Below is a small trained network, with its code and all its weights. Each question gives an input and a target symbol and asks what happens when units are switched off, that is, made to give their printed mean instead of their output.

import numpy as np


def w(rows, s, z=0):
    codes = np.array(rows[::2]) - 128.0
    scale = np.full(codes.shape[1], s)
    scale[-1] = z or s
    return codes * scale


def f(y):
    return y / 2 * (1 + np.tanh(0.7978845608 * (y + 0.044715 * y**3)))


def softmax(a):
    e = np.exp(a - a.max(-1, keepdims=True))
    return e / e.sum(-1, keepdims=True)


def log_softmax(a):
    a = a - a.max(-1, keepdims=True)
    return a - np.log(np.exp(a).sum(-1, keepdims=True))


def net(x, mask):
    ids = ['αβγδζηθλμξπστψω'.index(c) for c in x.split()]
    T = len(ids)
    res = E[ids] + P[:T]
    q, k, v = (res @ M[0].T for M in (Q, K, V))
    z = softmax(np.where(np.tri(T) > 0, q @ k.T / 2**0.5, -1e9)) @ v
    res = res + np.where(mask[0], z, O[0][:, -1]) @ O[0][:, :-1]
    y = f(res @ A[0][:, :-1].T + A[0][:, -1])
    res = res + np.where(mask[1:9], y, B[0][:, -1]) @ B[0][:, :-1]
    return log_softmax(res[-1] @ U[:, :-1].T + U[:, -1])


Q, K, V, O, A, B = {}, {}, {}, {}, {}, {}
E = w([
[77,164,109,119,121,127],'α',
[96,112,49,108,153,95],'β',
[161,125,142,88,140,155],'γ',
[228,45,187,111,172,160],'δ',
[175,126,124,80,128,135],'ζ',
[133,238,71,50,99,170],'η',
[220,204,128,182,85,114],'θ',
[84,189,190,52,107,177],'λ',
[199,158,51,190,145,136],'μ',
[77,98,141,105,147,117],'ξ',
[109,99,52,85,151,94],'π',
[203,152,25,172,132,100],'σ',
[152,119,105,85,149,149],'τ',
[65,93,204,125,145,133],'ψ',
[128,4,170,52,227,182],'ω',
],0.014)
P = w([
[123,164,125,175,152,170],'0',
[117,84,110,154,69,181],'1',
[114,234,103,131,180,143],'2',
[145,22,118,173,26,247],'3',
[136,230,174,136,208,69],'4',
[109,103,58,110,67,187],'5',
[140,82,145,121,151,100],'6',
[110,104,79,91,119,91],'7',
[116,147,74,66,126,116],'8',
[120,56,118,92,105,58],'9',
[91,133,65,64,130,74],'10',
[122,96,140,99,118,120],'11',
],0.011)
Q[0] = w([
[84,50,61,86,2,211],'H0',
[109,167,112,60,175,97],'H0',
],0.0094)
K[0] = w([
[147,180,158,86,218,27],'H0',
[117,26,102,62,1,52],'H0',
],0.009)
V[0] = w([
[9,56,221,125,158,117],'H0',
[228,49,119,152,150,83],'H0',
],0.012)
O[0] = w([
[248,124,126,73,10,163,34],'H0',
[58,150,151,170,100,247,2],'H0',
],0.011,0.0065)
A[0] = w([
[91,126,69,90,119,96,99],'N0',
[86,114,107,168,67,231,160],'N1',
[141,88,59,152,127,108,253],'N2',
[137,167,148,90,110,180,145],'N3',
[42,155,151,189,152,139,53],'N4',
[123,93,119,66,121,89,170],'N5',
[89,90,87,125,177,211,103],'N6',
[173,160,70,254,112,112,204],'N7',
],0.0085,0.003)
B[0] = w([
[113,121,161,77,146,129,228],'N0',
[112,161,213,71,177,198,170],'N1',
[129,208,166,160,136,174,222],'N2',
[131,63,69,115,113,151,175],'N3',
[123,74,119,122,24,78,223],'N4',
[189,194,175,140,141,109,254],'N5',
[97,170,120,183,59,70,180],'N6',
[185,189,140,254,108,166,160],'N7',
],0.0086,0.0063)
U = w([
[186,254,187,220,104,133,120],'α',
[146,175,95,197,137,169,205],'β',
[124,145,132,147,131,155,46],'γ',
[76,158,187,140,157,218,148],'δ',
[100,129,117,138,125,156,123],'ζ',
[95,128,146,66,224,83,175],'η',
[106,102,97,135,106,113,28],'θ',
[217,168,168,80,108,51,21],'λ',
[85,104,103,126,96,111,188],'μ',
[188,94,75,124,68,109,157],'ξ',
[125,117,97,144,126,159,96],'π',
[96,114,119,130,85,114,72],'σ',
[123,126,107,143,126,145,71],'τ',
[201,90,99,124,19,80,69],'ψ',
[155,87,119,89,120,203,254],'ω',
],0.0055,0.0029)

Each question gives the input, a string of symbols that net reads in full, and the target symbol t.
The units are the heads (2 rows each of Q, K, V and O) and the neurons (one row each of A and B). Each row of codes is followed by its name. A weight is (code - 128) times the scale printed after its matrix; where a second scale follows, it is the last column's (O, A, B and U).
mask holds one flag per unit, heads first, then neurons. A switched-off unit (its flag False) gives its mean, the last column of its rows in O or B, instead of its output. The means were averaged over made-up inputs and are rounded, as every weight is.
A unit's drop is (log p(t) with every unit on - log p(t) with that unit switched off) / (log p(t) with every unit on - log p(t) with every unit switched off).
The circuit of an input: a set's keep is (log p(t) with only the set's units on - log p(t) with every unit switched off) / (log p(t) with every unit on - log p(t) with every unit switched off). Starting from all 9 units, units are removed one at a time, each time the one whose removal leaves the highest keep (on an exact tie, the one counted first), for as long as the keep stays at least 0.8.
units of the circuit, in order: the units of the circuit, biggest drop first
top k neurons: the k neurons with the biggest drops, biggest first
drop when u is switched off: that unit's drop, to one decimal
input ω λ λ τ, target λ: units of the circuit, in order -> (H0, N5)
input δ λ ω η, target ω: units of the circuit, in order -> (H0, N1, N3)
input θ μ ω ω λ, target ω: units of the circuit, in order -> (H0, N3)
input τ λ δ ζ, target δ: units of the circuit, in order -> (H0, N1)
input ψ η θ σ, target α: top 4 neurons -> (N7, N2, N6, N3)
input δ η λ ω λ λ λ ψ η λ σ, target α: units of the circuit, in order -> (N7, N2)
input μ η λ β, target λ: units of the circuit, in order -> (H0, N5)
input λ η λ η η β, target η: units of the circuit, in order -> (H0)
input η δ η μ ω τ, target ω: top 2 neurons -> (N1, N3)
input ξ ψ η μ ω, target μ: units of the circuit, in order -> (H0, N4, N6)
input π λ η η μ δ μ η η, target η: top 2 neurons -> (N0, N7)
input β η μ λ, target μ: top 2 neurons -> (N4, N6)
input λ ω η, target ω: drop when N3 is switched off -> 0.2
input η ω ξ, target ω: drop when H0 is switched off -> 1.0
input π λ δ τ, target δ: drop when N1 is switched off -> 0.8
input λ ξ η η λ ω, target λ: drop when N5 is switched off -> 0.2
input α μ ψ π, target ψ: top neuron -> (N1)
